Below is a small trained network, with its code and all its weights. Each question gives an input and a target symbol and asks what happens when units are switched off, that is, made to give their printed mean instead of their output.

import numpy as np


def w(rows, s, z=0):
    codes = np.array(rows[::2]) - 128.0
    scale = np.full(codes.shape[1], s)
    scale[-1] = z or s
    return codes * scale


def norm(h):
    return h / np.sqrt((h * h).mean(-1, keepdims=True) + 1e-5)


def f(y):
    return np.maximum(y, 0)


def softmax(a):
    e = np.exp(a - a.max(-1, keepdims=True))
    return e / e.sum(-1, keepdims=True)


def log_softmax(a):
    a = a - a.max(-1, keepdims=True)
    return a - np.log(np.exp(a).sum(-1, keepdims=True))


def net(x, mask):
    ids = ['αβγδεζηθλμξπστψω'.index(c) for c in x.split()]
    T = len(ids)
    res = E[ids] + P[:T]
    u = 0
    for l in range(2):
        q, k, v = (norm(res) @ M[l].T for M in (Q, K, V))
        z = softmax(np.where(np.tri(T) > 0, q @ k.T / 4**0.5, -1e9)) @ v
        res = res + np.where(mask[u], z, O[l][:, -1]) @ O[l][:, :-1]
        u += 1
        y = f(norm(res) @ A[l][:, :-1].T + A[l][:, -1])
        res = res + np.where(mask[u : u + 16], y, B[l][:, -1]) @ B[l][:, :-1]
        u += 16
    return log_softmax(norm(res)[-1] @ U[:, :-1].T + U[:, -1])


Q, K, V, O, A, B = {}, {}, {}, {}, {}, {}
E = w([
[82,157,95,161,96,129,85,210,88],'α',
[83,137,134,96,243,115,118,84,214],'β',
[146,212,156,108,189,52,157,56,205],'γ',
[160,186,152,165,129,163,151,71,81],'δ',
[125,74,74,173,229,110,120,76,117],'ε',
[20,147,170,76,160,95,44,182,99],'ζ',
[151,176,100,28,104,76,36,156,105],'η',
[77,98,97,103,140,193,214,145,68],'θ',
[5,75,171,201,151,89,76,194,76],'λ',
[228,141,157,175,164,205,169,182,150],'μ',
[194,98,39,136,48,39,156,166,88],'ξ',
[85,41,99,87,121,225,148,111,129],'π',
[102,187,142,88,214,65,159,81,130],'σ',
[178,111,27,101,153,145,183,80,161],'τ',
[87,198,113,120,127,215,188,126,159],'ψ',
[87,136,190,199,102,75,55,134,179],'ω',
],0.019)
P = w([
[22,203,68,255,248,64,239,169,180],'0',
[19,190,97,241,215,144,152,152,163],'1',
[40,166,131,211,183,138,151,142,147],'2',
[56,145,156,184,161,127,155,127,139],'3',
[73,135,165,158,146,121,156,121,127],'4',
[92,133,164,136,132,119,157,128,115],'5',
[97,123,173,131,118,122,152,121,110],'6',
[115,132,164,100,111,130,147,138,92],'7',
[114,127,174,107,92,138,137,115,92],'8',
[127,137,171,85,89,143,137,133,77],'9',
[129,142,165,87,73,152,129,130,74],'10',
[136,148,164,83,60,165,117,127,63],'11',
[144,163,151,71,48,182,106,135,53],'12',
[145,147,171,80,42,168,104,115,60],'13',
],0.009)
Q[0] = w([
[108,135,204,165,71,142,173,168,68],'L0H0',
[145,142,128,53,255,36,180,115,131],'L0H0',
[150,139,124,101,58,164,225,80,229],'L0H0',
[229,125,3,138,134,129,159,59,151],'L0H0',
],0.0058)
K[0] = w([
[118,179,150,162,145,131,221,176,62],'L0H0',
[102,127,114,91,177,46,176,128,171],'L0H0',
[104,134,91,111,38,160,163,109,249],'L0H0',
[203,163,3,210,105,142,100,90,149],'L0H0',
],0.0048)
V[0] = w([
[218,81,76,183,236,116,41,217,159],'L0H0',
[109,143,66,171,164,39,71,31,85],'L0H0',
[160,154,157,190,103,160,89,87,1],'L0H0',
[65,101,101,123,92,121,70,136,133],'L0H0',
],0.0095)
O[0] = w([
[158,65,163,147,118,2,213,121,169,198],'L0H0',
[132,151,160,185,148,60,61,72,164,208],'L0H0',
[134,93,204,124,200,174,125,130,70,132],'L0H0',
[83,145,115,177,121,107,149,128,168,4],'L0H0',
],0.0098,0.0025)
A[0] = w([
[143,203,112,143,158,102,153,107,121,57],'L0N0',
[132,113,136,214,189,152,73,183,165,103],'L0N1',
[75,139,115,160,126,116,89,91,63,252],'L0N2',
[115,116,129,118,78,71,36,206,84,106],'L0N3',
[149,203,162,117,144,162,201,52,164,61],'L0N4',
[179,181,104,183,107,159,188,118,139,112],'L0N5',
[148,99,146,80,131,171,163,140,122,177],'L0N6',
[158,96,71,122,234,154,94,152,144,66],'L0N7',
[154,49,188,151,161,145,138,112,125,186],'L0N8',
[175,179,54,99,71,114,126,96,168,94],'L0N9',
[69,165,87,129,154,131,253,44,57,74],'L0N10',
[118,137,69,127,169,70,156,175,116,75],'L0N11',
[83,29,86,82,202,157,132,80,128,79],'L0N12',
[147,83,66,150,146,149,173,101,188,98],'L0N13',
[75,84,100,116,112,176,167,82,178,167],'L0N14',
[100,144,86,83,239,125,164,45,153,91],'L0N15',
],0.014,0.0033)
B[0] = w([
[171,109,168,133,104,105,139,89,143,192],'L0N0',
[88,128,122,135,70,112,157,111,136,219],'L0N1',
[181,156,160,132,176,116,82,141,128,255],'L0N2',
[70,163,126,165,84,92,150,117,139,232],'L0N3',
[116,200,133,129,116,173,196,139,122,235],'L0N4',
[162,167,79,141,62,99,115,115,150,214],'L0N5',
[174,157,142,100,133,121,57,131,155,225],'L0N6',
[112,132,95,133,101,97,152,79,128,165],'L0N7',
[146,170,122,114,149,111,94,174,124,234],'L0N8',
[116,155,188,131,186,148,100,170,136,187],'L0N9',
[119,112,135,137,129,129,150,2,119,226],'L0N10',
[90,148,133,110,124,95,114,119,118,184],'L0N11',
[105,144,106,103,62,110,139,71,173,181],'L0N12',
[107,139,140,93,122,96,161,200,117,189],'L0N13',
[114,177,112,91,163,163,122,181,170,177],'L0N14',
[140,107,99,125,148,76,151,156,152,241],'L0N15',
],0.024,0.0081)
Q[1] = w([
[204,110,158,188,126,105,114,114,67],'L1H0',
[201,77,82,110,185,139,164,209,210],'L1H0',
[209,167,167,112,192,157,248,89,149],'L1H0',
[169,37,88,104,190,95,93,83,135],'L1H0',
],0.018)
K[1] = w([
[188,67,175,194,134,115,106,113,132],'L1H0',
[55,156,181,171,169,14,184,212,174],'L1H0',
[138,235,162,168,140,25,254,67,203],'L1H0',
[86,61,80,188,238,54,123,114,171],'L1H0',
],0.016)
V[1] = w([
[237,128,171,151,77,117,59,218,127],'L1H0',
[80,108,78,54,90,59,93,168,248],'L1H0',
[125,172,87,108,130,221,137,193,185],'L1H0',
[159,170,70,188,77,111,139,175,118],'L1H0',
],0.015)
O[1] = w([
[109,169,82,73,245,45,148,42,215,113],'L1H0',
[188,155,154,164,149,243,44,2,36,254],'L1H0',
[174,85,200,132,55,22,203,34,65,152],'L1H0',
[143,58,90,158,204,210,188,121,151,242],'L1H0',
],0.0092,0.0086)
A[1] = w([
[100,116,135,175,124,97,167,128,155,144],'L1N0',
[103,177,159,147,121,133,124,96,110,120],'L1N1',
[130,114,207,104,171,216,158,124,105,109],'L1N2',
[128,84,121,132,96,119,71,188,111,35],'L1N3',
[177,143,145,158,132,113,167,170,161,92],'L1N4',
[89,99,135,138,168,160,184,67,133,78],'L1N5',
[49,99,77,96,156,74,242,6,180,4],'L1N6',
[89,159,61,102,145,196,110,174,173,39],'L1N7',
[107,79,139,59,172,135,125,24,161,157],'L1N8',
[218,63,165,94,236,173,54,240,70,181],'L1N9',
[170,127,117,139,96,151,147,89,144,192],'L1N10',
[176,169,88,147,191,95,120,150,116,92],'L1N11',
[162,141,123,125,129,145,110,136,207,93],'L1N12',
[94,107,89,100,95,72,185,51,147,171],'L1N13',
[99,60,179,108,77,85,171,139,133,17],'L1N14',
[35,59,105,75,119,68,162,232,186,5],'L1N15',
],0.02,0.0028)
B[1] = w([
[180,162,115,124,138,132,157,155,106,186],'L1N0',
[144,73,107,96,133,131,143,127,132,236],'L1N1',
[187,122,81,148,112,191,119,149,102,148],'L1N2',
[60,159,156,114,106,139,137,150,178,138],'L1N3',
[119,90,75,124,134,158,111,111,85,207],'L1N4',
[132,142,123,72,107,170,144,136,138,155],'L1N5',
[79,235,174,59,94,68,118,63,194,255],'L1N6',
[129,154,145,91,148,66,156,81,119,147],'L1N7',
[120,165,111,116,118,139,218,142,135,187],'L1N8',
[218,243,115,163,137,97,6,126,161,153],'L1N9',
[82,107,120,129,162,115,118,169,113,203],'L1N10',
[132,94,125,99,101,193,162,154,91,239],'L1N11',
[101,96,166,167,106,133,157,120,148,200],'L1N12',
[139,172,183,103,168,103,132,111,166,221],'L1N13',
[186,90,146,139,203,104,152,185,119,143],'L1N14',
[159,4,58,77,84,102,73,128,173,159],'L1N15',
],0.032,0.015)
U = w([
[153,164,1,203,80,51,191,92,67,3],'α',
[132,113,124,146,140,125,125,117,112,37],'β',
[134,115,120,142,146,123,121,104,114,17],'γ',
[152,40,54,90,89,63,103,143,177,185],'δ',
[241,179,98,145,136,184,63,136,121,180],'ε',
[64,106,62,109,227,124,59,58,62,124],'ζ',
[102,75,206,109,252,188,73,141,155,128],'η',
[68,140,180,139,44,140,100,217,95,96],'θ',
[57,159,66,175,218,106,136,171,77,202],'λ',
[120,183,155,46,140,102,188,64,153,176],'μ',
[135,94,66,103,98,227,207,144,41,114],'ξ',
[159,73,172,153,70,87,102,8,33,134],'π',
[127,107,137,148,137,125,123,111,106,57],'σ',
[128,111,128,131,148,128,125,115,104,45],'τ',
[219,96,208,156,175,60,193,173,87,65],'ψ',
[151,78,131,243,131,144,156,57,188,187],'ω',
],0.0071,0.0022)

Each question gives the input, a string of symbols that net reads in full, and the target symbol t.
The units are the heads (4 rows each of Q, K, V and O) and the neurons (one row each of A and B). Each row of codes is followed by its name. A weight is (code - 128) times the scale printed after its matrix; where a second scale follows, it is the last column's (O, A, B and U).
mask holds one flag per unit, layer by layer, with each layer's heads first. A switched-off unit (its flag False) gives its mean, the last column of its rows in O or B, instead of its output. The means were averaged over made-up inputs and are rounded, as every weight is.
A unit's drop is (log p(t) with every unit on - log p(t) with that unit switched off) / (log p(t) with every unit on - log p(t) with every unit switched off).
The circuit of an input: a set's keep is (log p(t) with only the set's units on - log p(t) with every unit switched off) / (log p(t) with every unit on - log p(t) with every unit switched off). Starting from the 12 units with the biggest drops (on a tie, the unit counted first), units are removed one at a time, each time the one whose removal leaves the highest keep (on an exact tie, the one counted first), for as long as the keep stays at least 0.8.
circuit, biggest first: the units of the circuit, biggest drop first
most important unit: the unit with the biggest drop
k most important neurons: the k neurons with the biggest drops, biggest first
k most important neurons of layer l: the k neurons of layer l with the biggest drops, biggest first
input θ δ δ α α μ α λ γ τ ε δ, target ε: circuit, biggest first => (L0H0; L0N1; L0N3; L1N9)
input θ π δ ε δ μ η σ σ η μ, target ξ: circuit, biggest first => (L1N6; L1N13)
input μ α ω ε μ μ θ μ δ η β ξ, target δ: circuit, biggest first => (L0N3; L0H0; L1N15; L1H0)
input ω μ μ ε ζ ζ δ λ ζ θ ζ ω η ζ, target θ: circuit, biggest first => (L0N10; L1H0; L0N3)
input β δ δ ε ε, target ξ: 2 most important neurons of layer 0 => (L0N12; L0N3)
input δ μ ε ε μ β σ π θ ε ε δ ω, target δ: most important unit => L0N10
input π λ α δ γ γ μ π, target ξ: 2 most important neurons of layer 0 => (L0N12; L0N14)
input ε θ ω β ζ η, target θ: circuit, biggest first => (L0N10; L0N3; L1H0)
input ψ δ ξ σ δ ε η, target δ: circuit, biggest first => (L1H0; L1N15; L0N3; L0N10)
input ζ λ ξ, target ξ: 2 most important neurons => (L1N6; L1N13)
input β μ γ ξ ξ θ ε ζ η, target θ: 3 most important neurons => (L0N10; L0N3; L1N6)
input θ σ μ μ μ δ η, target δ: 3 most important neurons => (L0N3; L0N10; L1N15)
input ε ε μ ω π ζ ζ μ μ ξ μ μ γ π, target ξ: circuit, biggest first => (L1H0; L1N6)
input ε π α μ ζ β ε θ ε, target ε: circuit, biggest first => (L1H0; L0N3; L0N5; L1N9)
input σ δ α μ σ, target ξ: 2 most important neurons of layer 0 => (L0N4; L0N0)
input δ θ β μ μ β ψ μ π α β λ, target π: 4 most important neurons => (L0N3; L0N10; L0N5; L0N8)
input δ ξ ω ε η η ξ ψ ε ω ξ α, target ψ: most important neuron => (L0N3)
input λ ω ω θ μ β ψ μ η π ξ α μ μ, target ε: 4 most important neurons => (L0N3; L1N9; L0N6; L1N6)
input ζ δ ζ, target δ: 2 most important neurons => (L1N15; L0N10)
input α μ ε α σ δ ψ λ, target ψ: most important neuron => (L0N14)
input μ μ β γ μ λ ψ ζ η η ω ξ, target ψ: 4 most important neurons => (L0N14; L0N10; L1N14; L1N6)
input β ω μ ε δ θ η ξ, target θ: 2 most important neurons => (L0N10; L0N12)
input μ μ β π α ξ, target π: 2 most important neurons => (L0N12; L0N14)
input ξ ψ δ ξ μ μ δ γ ζ δ π ψ, target ξ: 3 most important neurons => (L0N3; L0N1; L1N6)
input τ λ ω ψ ω, target ψ: 2 most important neurons => (L0N10; L0N14)
input ε ω η μ η ζ β ε ω β β, target ε: 4 most important neurons => (L0N5; L0N9; L0N3; L0N1)
input δ δ μ δ λ, target δ: 2 most important neurons of layer 0 => (L0N7; L0N10)
input θ τ γ ε ψ ζ, target ψ: 3 most important neurons => (L0N10; L0N14; L0N2)
input μ δ ω ω γ β τ ψ ω, target ψ: most important unit => L0N10
input γ α ξ η ξ ε α, target α: 3 most important neurons of layer 0 => (L0N3; L0N1; L0N9)
